Here is a tiny trained network, its code and every weight. The questions are about switching its units off for an input and a target symbol, where a switched-off unit gives its printed mean instead of its output.

import numpy as np


def w(rows, s, z=0):
    codes = np.array(rows[::2]) - 128.0
    scale = np.full(codes.shape[1], s)
    scale[-1] = z or s
    return codes * scale


def f(y):
    return y / 2 * (1 + np.tanh(0.7978845608 * (y + 0.044715 * y**3)))


def softmax(a):
    e = np.exp(a - a.max(-1, keepdims=True))
    return e / e.sum(-1, keepdims=True)


def log_softmax(a):
    a = a - a.max(-1, keepdims=True)
    return a - np.log(np.exp(a).sum(-1, keepdims=True))


def net(x, mask):
    ids = ['ΓΘΞΠΣΩβδεζηλμτφψ'.index(c) for c in x.split()]
    T = len(ids)
    res = E[ids] + P[:T]
    u = 0
    for l in range(2):
        q, k, v = (res @ M[l].T for M in (Q, K, V))
        z = softmax(np.where(np.tri(T) > 0, q @ k.T / 4**0.5, -1e9)) @ v
        res = res + np.where(mask[u], z, O[l][:, -1]) @ O[l][:, :-1]
        u += 1
        y = f(res @ A[l][:, :-1].T + A[l][:, -1])
        res = res + np.where(mask[u : u + 8], y, B[l][:, -1]) @ B[l][:, :-1]
        u += 8
    return log_softmax(res[-1] @ U[:, :-1].T + U[:, -1])


Q, K, V, O, A, B = {}, {}, {}, {}, {}, {}
E = w([
[140,130,138,175,108,87,209,104],'Γ',
[146,177,76,144,119,149,176,106],'Θ',
[96,102,155,186,173,179,154,127],'Ξ',
[55,110,185,193,87,110,98,48],'Π',
[113,57,131,224,231,184,113,185],'Σ',
[61,161,94,195,121,112,177,92],'Ω',
[90,83,227,162,79,166,106,52],'β',
[161,61,232,136,102,195,107,77],'δ',
[215,200,104,134,63,45,157,100],'ε',
[142,79,194,153,68,122,102,24],'ζ',
[214,108,163,158,190,158,142,174],'η',
[245,190,54,145,159,29,178,147],'λ',
[108,86,226,150,100,199,137,78],'μ',
[121,166,171,67,232,109,89,127],'τ',
[176,137,174,154,41,47,98,38],'φ',
[89,176,125,173,72,87,145,74],'ψ',
],0.013)
P = w([
[124,63,232,100,103,117,253,255],'0',
[127,131,27,143,108,146,154,119],'1',
[145,151,85,149,125,152,126,90],'2',
[145,167,127,143,125,158,102,90],'3',
[149,191,139,145,128,160,102,92],'4',
[157,184,164,144,133,168,95,78],'5',
[160,188,175,141,134,152,86,66],'6',
[169,181,186,135,136,158,88,50],'7',
[165,193,187,144,138,155,79,49],'8',
[154,214,188,143,142,163,71,57],'9',
[176,204,204,147,139,165,57,59],'10',
[162,195,200,156,146,144,53,45],'11',
[181,204,216,154,148,140,41,54],'12',
[164,205,233,166,136,157,25,55],'13',
],0.0068)
Q[0] = w([
[119,155,130,166,126,207,189,138],'0.h1',
[94,100,166,96,129,182,178,185],'0.h1',
[187,222,204,255,169,175,113,66],'0.h1',
[69,58,86,124,76,76,64,147],'0.h1',
],0.0064)
K[0] = w([
[146,133,120,122,143,184,154,113],'0.h1',
[155,114,134,188,164,194,119,107],'0.h1',
[93,119,118,1,196,123,114,115],'0.h1',
[82,150,166,199,68,107,130,104],'0.h1',
],0.0093)
V[0] = w([
[91,113,143,213,22,33,126,12],'0.h1',
[36,145,118,187,100,105,128,139],'0.h1',
[162,63,148,255,51,233,134,182],'0.h1',
[198,91,139,177,55,68,206,137],'0.h1',
],0.0081)
O[0] = w([
[193,228,134,55,130,212,188,255,2],'0.h1',
[158,106,71,92,141,174,249,118,29],'0.h1',
[236,49,67,168,48,160,102,195,26],'0.h1',
[137,103,217,230,29,133,139,245,71],'0.h1',
],0.0085,0.004)
A[0] = w([
[50,152,198,94,138,124,141,137,218],'0.n1',
[140,102,127,174,60,30,83,158,246],'0.n2',
[105,209,113,92,205,76,180,122,167],'0.n3',
[136,153,115,78,47,222,202,137,202],'0.n4',
[178,164,57,91,26,100,100,64,92],'0.n5',
[109,208,137,136,76,62,183,129,155],'0.n6',
[53,16,152,103,204,254,130,236,207],'0.n7',
[60,120,174,156,43,148,154,88,3],'0.n8',
],0.0083,0.0031)
B[0] = w([
[197,95,74,234,131,41,140,123,224],'0.n1',
[96,102,149,151,101,166,93,188,196],'0.n2',
[140,53,185,157,88,180,103,79,255],'0.n3',
[136,223,174,187,127,29,119,64,167],'0.n4',
[92,95,59,138,183,194,246,167,145],'0.n5',
[74,84,140,163,194,104,63,116,168],'0.n6',
[137,116,123,137,98,128,227,2,154],'0.n7',
[129,121,69,86,163,211,224,168,156],'0.n8',
],0.0073,0.0098)
Q[1] = w([
[55,97,185,171,205,69,2,37],'1.h1',
[100,140,93,16,107,106,130,211],'1.h1',
[169,137,124,179,130,132,131,199],'1.h1',
[179,155,59,224,167,151,167,227],'1.h1',
],0.0082)
K[1] = w([
[179,79,173,163,136,57,139,133],'1.h1',
[140,173,67,189,70,155,110,144],'1.h1',
[86,146,132,90,184,132,45,110],'1.h1',
[118,174,56,44,255,125,42,109],'1.h1',
],0.0089)
V[1] = w([
[206,176,195,148,74,84,113,183],'1.h1',
[124,117,47,196,214,3,211,133],'1.h1',
[110,148,132,137,141,57,10,166],'1.h1',
[140,250,111,60,126,65,154,95],'1.h1',
],0.0064)
O[1] = w([
[186,87,58,122,148,149,143,137,253],'1.h1',
[110,100,212,135,96,197,174,105,132],'1.h1',
[254,87,148,125,51,133,145,63,122],'1.h1',
[103,54,93,105,147,151,69,120,5],'1.h1',
],0.011,0.017)
A[1] = w([
[127,121,107,117,101,193,165,209,68],'1.n1',
[124,74,146,119,131,180,113,96,193],'1.n2',
[158,132,171,121,125,78,7,133,118],'1.n3',
[144,147,70,126,154,99,127,121,54],'1.n4',
[143,129,127,154,113,169,136,197,254],'1.n5',
[127,110,78,149,153,103,115,155,132],'1.n6',
[177,111,133,154,107,105,157,104,108],'1.n7',
[139,169,178,170,120,107,168,130,136],'1.n8',
],0.014,0.0069)
B[1] = w([
[112,136,91,113,84,249,187,178,147],'1.n1',
[148,147,103,178,132,63,155,175,188],'1.n2',
[119,125,122,113,80,73,34,158,146],'1.n3',
[193,176,210,153,88,147,149,163,172],'1.n4',
[143,140,169,155,225,81,154,39,178],'1.n5',
[162,83,180,83,128,210,110,111,160],'1.n6',
[34,185,98,134,125,179,107,142,236],'1.n7',
[147,63,101,51,127,119,125,132,250],'1.n8',
],0.011,0.027)
U = w([
[144,154,150,142,179,129,193,1,143],'Γ',
[157,150,127,133,147,77,83,4,253],'Θ',
[42,183,133,81,180,116,113,164,81],'Ξ',
[106,85,69,86,144,145,97,179,143],'Π',
[156,85,117,52,131,97,142,108,59],'Σ',
[75,178,155,181,134,102,145,212,81],'Ω',
[95,128,155,84,135,185,84,134,108],'β',
[151,156,189,136,114,105,154,179,64],'δ',
[96,188,117,170,103,144,114,163,74],'ε',
[181,77,136,78,112,144,116,87,45],'ζ',
[135,182,73,88,103,83,152,205,156],'η',
[94,122,64,61,102,186,86,103,102],'λ',
[58,203,188,139,132,165,104,170,84],'μ',
[103,95,178,142,34,123,141,142,210],'τ',
[175,103,86,128,83,146,120,141,90],'φ',
[172,88,80,132,109,73,156,151,62],'ψ',
],0.0064,0.0058)

Each question gives the input, a string of symbols that net reads in full, and the target symbol t.
The units are the heads (4 rows each of Q, K, V and O) and the neurons (one row each of A and B). Each row of codes is followed by its name. A weight is (code - 128) times the scale printed after its matrix; where a second scale follows, it is the last column's (O, A, B and U).
mask holds one flag per unit, layer by layer, with each layer's heads first. A switched-off unit (its flag False) gives its mean, the last column of its rows in O or B, instead of its output. The means were averaged over made-up inputs and are rounded, as every weight is.
A unit's drop is (log p(t) with every unit on - log p(t) with that unit switched off) / (log p(t) with every unit on - log p(t) with every unit switched off).
The circuit of an input: a set's keep is (log p(t) with only the set's units on - log p(t) with every unit switched off) / (log p(t) with every unit on - log p(t) with every unit switched off). Starting from the 12 units with the biggest drops (on a tie, the unit counted first), units are removed one at a time, each time the one whose removal leaves the highest keep (on an exact tie, the one counted first), for as long as the keep stays at least 0.8.
circuit, biggest first: the units of the circuit, biggest drop first
most important unit: the unit with the biggest drop
top k neurons: the k neurons with the biggest drops, biggest first
k most important neurons of layer l: the k neurons of layer l with the biggest drops, biggest first
input λ τ η Γ, target λ: most important unit : 1.n7
input τ Ξ Γ μ Θ β Γ λ η β φ η η Ξ, target τ: circuit, biggest first : 1.h1; 0.h1; 1.n5
input φ Ξ η δ ε, target Γ: circuit, biggest first : 1.n5; 0.h1
input δ Θ μ Ξ η Σ Π λ, target Γ: top 3 neurons : 1.n5; 0.n5; 1.n3
input Π λ Θ δ τ μ η η Ξ η μ, target Π: circuit, biggest first : 0.n4; 1.h1; 0.h1; 1.n5
input φ η φ Ω Σ β μ φ φ η τ ε Ξ, target φ: top 2 neurons : 0.n4; 1.n5
input ψ μ ζ τ λ Θ Γ, target ψ: top 4 neurons : 0.n4; 1.n2; 1.n7; 0.n3
input Ξ Ω Π λ ε Γ ε η τ ζ, target Ξ: top 2 neurons : 0.n7; 1.n5
input ψ η η τ ε η, target ψ: top 4 neurons : 0.n4; 1.n2; 1.n7; 1.n5
input ψ η Ω η ζ Ω Θ Ξ λ τ, target ψ: top 2 neurons : 0.n4; 1.n2
input τ Γ Σ τ Π τ φ η φ, target τ: circuit, biggest first : 1.h1; 1.n5
input λ η β λ τ δ Ξ, target λ: 2 most important neurons of layer 0 : 0.n2; 0.n6
input η Π Ξ η η Ω Θ τ Σ λ, target η: top 4 neurons : 0.n2; 1.n5; 1.n8; 1.n7
input Π δ τ Ξ λ μ, target Π: most important neuron of layer 1 : 1.n5
input Γ μ ε δ τ ζ Ξ Σ φ Π τ η τ τ, target Θ: 2 most important neurons of layer 0 : 0.n1; 0.n3
input λ φ Ξ Π Π η μ Γ η Γ τ Π Π, target λ: top 2 neurons : 1.n7; 0.n2
input μ λ φ Ξ τ μ Ξ η φ Ω, target μ: top 2 neurons : 0.n7; 1.n8
input η λ η μ φ, target Γ: top 4 neurons : 1.n5; 0.n5; 0.n8; 1.n3
input δ Ω Ω λ Π τ φ, target δ: top 3 neurons : 1.n4; 1.n7; 0.n2
input φ Θ τ η η, target φ: most important unit : 1.h1
input β λ τ Ω η, target β: top 3 neurons : 1.n6; 0.n4; 0.n7
input η Ξ β Ω η τ η, target η: top 3 neurons : 0.n2; 1.n5; 1.n8
input φ Ω λ Σ μ δ β μ φ Ξ ζ η η τ, target φ: top 2 neurons : 0.n4; 1.n5
input μ Ξ δ φ Γ τ Ω, target μ: 4 most important neurons of layer 0 : 0.n7; 0.n1; 0.n8; 0.n6
input δ τ λ τ μ η η Σ Γ Ξ λ Ω τ Ξ, target δ: circuit, biggest first : 1.h1; 1.n4; 0.h1; 0.n1
input ε τ Γ λ Ξ Σ λ δ Π δ ε Σ, target ε: 4 most important neurons of layer 1 : 1.n7; 1.n8; 1.n5; 1.n2
input τ δ η λ λ Π η Ω Ω η Π δ, target τ: most important unit : 1.h1
input Π Ω δ δ η η Π ψ δ δ τ Θ η, target Π: 2 most important neurons of layer 0 : 0.n4; 0.n7
